Here is a tiny trained network, its code and every weight. The questions are about switching its units off for an input and a class, where a switched-off unit gives its printed mean instead of its output.

import numpy as np


def w(rows, s, z=0):
    codes = np.array(rows[::2]) - 128.0
    scale = np.full(codes.shape[1], s)
    scale[-1] = z or s
    return codes * scale


def f(y):
    return np.maximum(y, 0)


def log_softmax(a):
    a = a - a.max(-1, keepdims=True)
    return a - np.log(np.exp(a).sum(-1, keepdims=True))


def net(x, mask):
    res = np.array(x, float).reshape(1, 5) / 4 @ E
    y = f(res @ A[0][:, :-1].T + A[0][:, -1])
    res = res + np.where(mask, y, B[0][:, -1]) @ B[0][:, :-1]
    return log_softmax(res[-1] @ U[:, :-1].T + U[:, -1])


A, B = {}, {}
E = w([
[166,187,66,202],'x0',
[6,90,70,204],'x1',
[156,187,59,181],'x2',
[98,71,221,202],'x3',
[184,157,176,166],'x4',
],0.012)
A[0] = w([
[187,207,103,94,119],'n0',
[107,75,199,145,163],'n1',
[110,114,148,77,122],'n2',
[94,106,119,249,134],'n3',
[149,124,133,87,2],'n4',
[156,87,147,28,144],'n5',
[91,59,178,104,158],'n6',
[113,151,43,128,176],'n7',
[132,207,86,161,110],'n8',
[68,103,100,195,145],'n9',
[214,187,123,93,170],'n10',
],0.015,0.0092)
B[0] = w([
[187,151,106,86,227],'n0',
[85,53,198,212,215],'n1',
[10,103,128,87,177],'n2',
[144,135,89,240,234],'n3',
[87,93,133,240,143],'n4',
[136,106,246,13,234],'n5',
[28,32,244,109,220],'n6',
[109,193,2,103,229],'n7',
[205,186,66,176,206],'n8',
[82,168,51,205,224],'n9',
[239,198,141,24,248],'n10',
],0.0098,0.016)
U = w([
[212,201,99,61,184],'0',
[56,54,221,44,1],'1',
[81,66,194,224,73],'2',
[89,179,7,142,159],'3',
],0.012,0.0043)

Each question gives the input, the list of numbers given to net, and the class t.
The units are the neurons (one row each of A and B). Each row of codes is followed by its name. A weight is (code - 128) times the scale printed after its matrix; where a second scale follows, it is the last column's (A, B and U).
mask holds one flag per neuron, in row order. A switched-off neuron (its flag False) gives its mean, the last column of its row in B, instead of its output. The means were averaged over made-up inputs and are rounded, as every weight is.
A unit's drop is (log p(t) with every unit on - log p(t) with that unit switched off) / (log p(t) with every unit on - log p(t) with every unit switched off).
most important unit: the unit with the biggest drop
k most important neurons: the k neurons with the biggest drops, biggest first
drop when u is switched off: that unit's drop, to one decimal
input [2,-3,-1,5,6], class 2: most important unit	n5
input [-7,7,-6,3,0], class 2: 2 most important neurons	n1, n9
input [-6,5,0,0,-4], class 2: 3 most important neurons	n10, n9, n5
input [-1,-5,3,7,-4], class 1: 3 most important neurons	n3, n9, n8
input [8,-4,-3,7,5], class 2: 2 most important neurons	n1, n7
input [1,-3,3,5,-4], class 2: 3 most important neurons	n7, n10, n5
input [-6,0,5,1,4], class 1: 4 most important neurons	n3, n9, n8, n4
input [-2,3,6,-8,4], class 0: drop when n0 is switched off	0.0
input [-6,2,3,-4,-6], class 1: drop when n3 is switched off	0.5
input [6,-1,-3,4,-5], class 2: drop when n7 is switched off	0.6
